Below is a small trained network, with its code and all its weights. Each question gives an input and a class and asks what happens when units are switched off, that is, made to give their printed mean instead of their output.

import numpy as np


def w(rows, s, z=0):
    codes = np.array(rows[::2]) - 128.0
    scale = np.full(codes.shape[1], s)
    scale[-1] = z or s
    return codes * scale


def norm(h):
    return h / np.sqrt((h * h).mean(-1, keepdims=True) + 1e-5)


def f(y):
    return y / 2 * (1 + np.tanh(0.7978845608 * (y + 0.044715 * y**3)))


def log_softmax(a):
    a = a - a.max(-1, keepdims=True)
    return a - np.log(np.exp(a).sum(-1, keepdims=True))


def net(x, mask):
    res = np.array(x, float).reshape(1, 5) / 4 @ E
    u = 0
    for l in range(4):
        y = f(norm(res) @ A[l][:, :-1].T + A[l][:, -1])
        res = res + np.where(mask[u : u + 8], y, B[l][:, -1]) @ B[l][:, :-1]
        u += 8
    return log_softmax(norm(res)[-1] @ U[:, :-1].T + U[:, -1])


A, B = {}, {}
E = w([
[60,184,110,191,85,149,161,73],'x0',
[97,31,220,161,112,175,179,175],'x1',
[236,177,146,129,74,97,255,102],'x2',
[112,99,130,94,38,75,97,97],'x3',
[113,188,133,78,75,201,117,225],'x4',
],0.0048)
A[0] = w([
[138,147,93,149,116,155,133,183,92],'0.n1',
[178,100,150,38,176,139,112,136,30],'0.n2',
[176,166,63,136,129,110,116,126,30],'0.n3',
[102,75,126,77,17,74,100,102,70],'0.n4',
[113,94,109,130,176,91,139,88,7],'0.n5',
[101,181,126,52,95,186,125,177,4],'0.n6',
[80,81,108,161,138,162,82,128,113],'0.n7',
[154,163,129,166,253,207,161,144,33],'0.n8',
],0.0064,0.002)
B[0] = w([
[135,115,137,163,116,71,135,123,156],'0.n1',
[170,110,115,200,27,129,66,123,179],'0.n2',
[174,110,107,47,113,161,136,98,170],'0.n3',
[109,236,247,107,220,83,129,138,231],'0.n4',
[137,137,107,176,107,99,133,164,130],'0.n5',
[118,158,96,180,83,69,146,223,218],'0.n6',
[137,139,68,76,136,120,196,116,206],'0.n7',
[94,221,253,77,131,35,81,94,250],'0.n8',
],0.006,0.0023)
A[1] = w([
[166,182,8,102,48,104,47,64,8],'1.n1',
[52,16,232,84,3,181,140,78,63],'1.n2',
[228,78,137,114,168,77,72,202,9],'1.n3',
[139,72,189,194,100,137,218,151,162],'1.n4',
[121,56,117,165,172,93,95,42,124],'1.n5',
[125,121,155,39,149,127,147,141,44],'1.n6',
[37,203,103,181,76,133,188,77,33],'1.n7',
[37,115,67,106,220,170,10,169,113],'1.n8',
],0.0054,0.0016)
B[1] = w([
[131,154,75,128,253,206,104,156,224],'1.n1',
[112,157,114,131,240,177,120,144,177],'1.n2',
[117,87,155,193,95,206,79,46,181],'1.n3',
[146,161,49,65,185,147,127,114,207],'1.n4',
[94,146,114,153,87,111,155,248,174],'1.n5',
[138,144,125,167,118,137,137,66,133],'1.n6',
[162,86,170,179,93,199,49,75,201],'1.n7',
[57,73,132,59,32,103,235,63,255],'1.n8',
],0.0064,0.0034)
A[2] = w([
[104,186,106,147,44,216,112,158,162],'2.n1',
[101,203,64,101,113,95,37,83,1],'2.n2',
[36,127,127,203,80,197,105,62,98],'2.n3',
[111,111,129,186,186,102,147,52,118],'2.n4',
[168,51,151,44,121,117,71,182,147],'2.n5',
[49,117,163,165,171,1,142,111,199],'2.n6',
[150,77,75,229,180,34,146,92,80],'2.n7',
[194,57,117,95,84,97,64,159,113],'2.n8',
],0.0058,0.0027)
B[2] = w([
[165,76,137,179,142,79,116,172,230],'2.n1',
[134,113,139,136,225,103,134,131,187],'2.n2',
[163,59,157,207,118,120,120,70,202],'2.n3',
[169,138,117,108,132,137,42,227,179],'2.n4',
[89,108,156,240,144,112,144,73,171],'2.n5',
[99,170,162,100,55,202,141,161,253],'2.n6',
[113,124,157,157,62,90,130,254,153],'2.n7',
[140,153,96,211,143,162,120,94,138],'2.n8',
],0.0062,0.0029)
A[3] = w([
[138,50,148,65,199,150,102,163,139],'3.n1',
[170,84,167,141,128,184,112,109,120],'3.n2',
[111,156,216,70,107,60,26,82,101],'3.n3',
[231,171,182,166,149,148,126,122,139],'3.n4',
[100,176,49,165,57,89,102,171,146],'3.n5',
[247,149,91,68,78,146,213,97,62],'3.n6',
[111,164,125,1,109,160,184,227,7],'3.n7',
[82,64,223,157,155,213,217,196,97],'3.n8',
],0.0056,0.0017)
B[3] = w([
[120,185,77,158,123,160,171,126,157],'3.n1',
[90,141,85,187,155,150,109,107,155],'3.n2',
[120,194,211,170,154,177,165,128,202],'3.n3',
[48,82,154,136,117,127,102,100,253],'3.n4',
[226,105,106,145,137,64,186,150,167],'3.n5',
[1,60,121,94,86,138,162,117,202],'3.n6',
[102,95,109,198,136,151,49,95,211],'3.n7',
[221,178,82,85,143,56,120,104,248],'3.n8',
],0.008,0.0034)
U = w([
[40,67,110,56,74,128,210,82,146],'0',
[111,245,246,119,161,73,126,112,134],'1',
[189,170,31,73,248,144,130,106,141],'2',
[178,124,107,173,57,59,122,253,136],'3',
[162,71,139,238,116,184,59,43,136],'4',
[142,138,146,137,109,180,101,134,127],'5',
[199,105,146,56,91,219,101,156,7],'6',
],0.013,0.017)

Each question gives the input, the list of numbers given to net, and the class t.
The units are the neurons (one row each of A and B). Each row of codes is followed by its name. A weight is (code - 128) times the scale printed after its matrix; where a second scale follows, it is the last column's (A, B and U).
mask holds one flag per neuron, layer by layer. A switched-off neuron (its flag False) gives its mean, the last column of its row in B, instead of its output. The means were averaged over made-up inputs and are rounded, as every weight is.
A unit's drop is (log p(t) with every unit on - log p(t) with that unit switched off) / (log p(t) with every unit on - log p(t) with every unit switched off).
The circuit of an input: a set's keep is (log p(t) with only the set's units on - log p(t) with every unit switched off) / (log p(t) with every unit on - log p(t) with every unit switched off). Starting from the 12 units with the biggest drops (on a tie, the unit counted first), units are removed one at a time, each time the one whose removal leaves the highest keep (on an exact tie, the one counted first), for as long as the keep stays at least 0.8.
circuit, biggest first: the units of the circuit, biggest drop first
top k neurons: the k neurons with the biggest drops, biggest first
k most important neurons of layer l: the k neurons of layer l with the biggest drops, biggest first
input [2,4,-3,4,3], class 1: circuit, biggest first	(0.n4)
input [-3,4,-3,-1,-2], class 2: top 2 neurons	(3.n8; 1.n2)
input [-8,0,5,5,-6], class 4: top 2 neurons	(1.n3; 0.n8)
input [7,-6,-5,-3,3], class 4: top 3 neurons	(1.n7; 2.n3; 1.n4)
input [-7,-3,2,-6,3], class 4: top 3 neurons	(0.n2; 1.n3; 0.n4)
input [3,0,-5,-2,6], class 3: circuit, biggest first	(0.n6; 3.n5)
input [7,-5,-3,-5,-2], class 4: top 3 neurons	(1.n7; 2.n3; 0.n4)
input [7,-7,3,-1,1], class 2: top 4 neurons	(1.n1; 0.n3; 1.n3; 3.n7)
input [6,-6,5,2,-7], class 3: circuit, biggest first	(2.n7; 0.n8; 2.n4)
input [-2,7,-4,1,8], class 3: top 2 neurons	(0.n6; 1.n1)
input [-2,7,-7,-6,7], class 0: 2 most important neurons of layer 3	(3.n5; 3.n3)
input [-1,-8,-6,8,-2], class 1: top 2 neurons	(0.n4; 3.n3)
input [-5,-5,8,8,-8], class 0: 2 most important neurons of layer 0	(0.n8; 0.n3)
input [-4,-5,-3,-8,-4], class 1: circuit, biggest first	(0.n8)
input [-4,2,-1,0,6], class 3: top 2 neurons	(0.n6; 1.n7)
input [7,6,4,-4,2], class 4: top 2 neurons	(1.n7; 2.n3)
input [3,5,3,0,-6], class 3: circuit, biggest first	(2.n7; 2.n4)
input [1,5,4,2,-5], class 2: circuit, biggest first	(1.n4; 1.n2)
input [-7,6,4,-4,4], class 4: 4 most important neurons of layer 1	(1.n3; 1.n8; 1.n1; 1.n5)
input [-6,3,-7,8,-2], class 1: 2 most important neurons of layer 3	(3.n3; 3.n6)
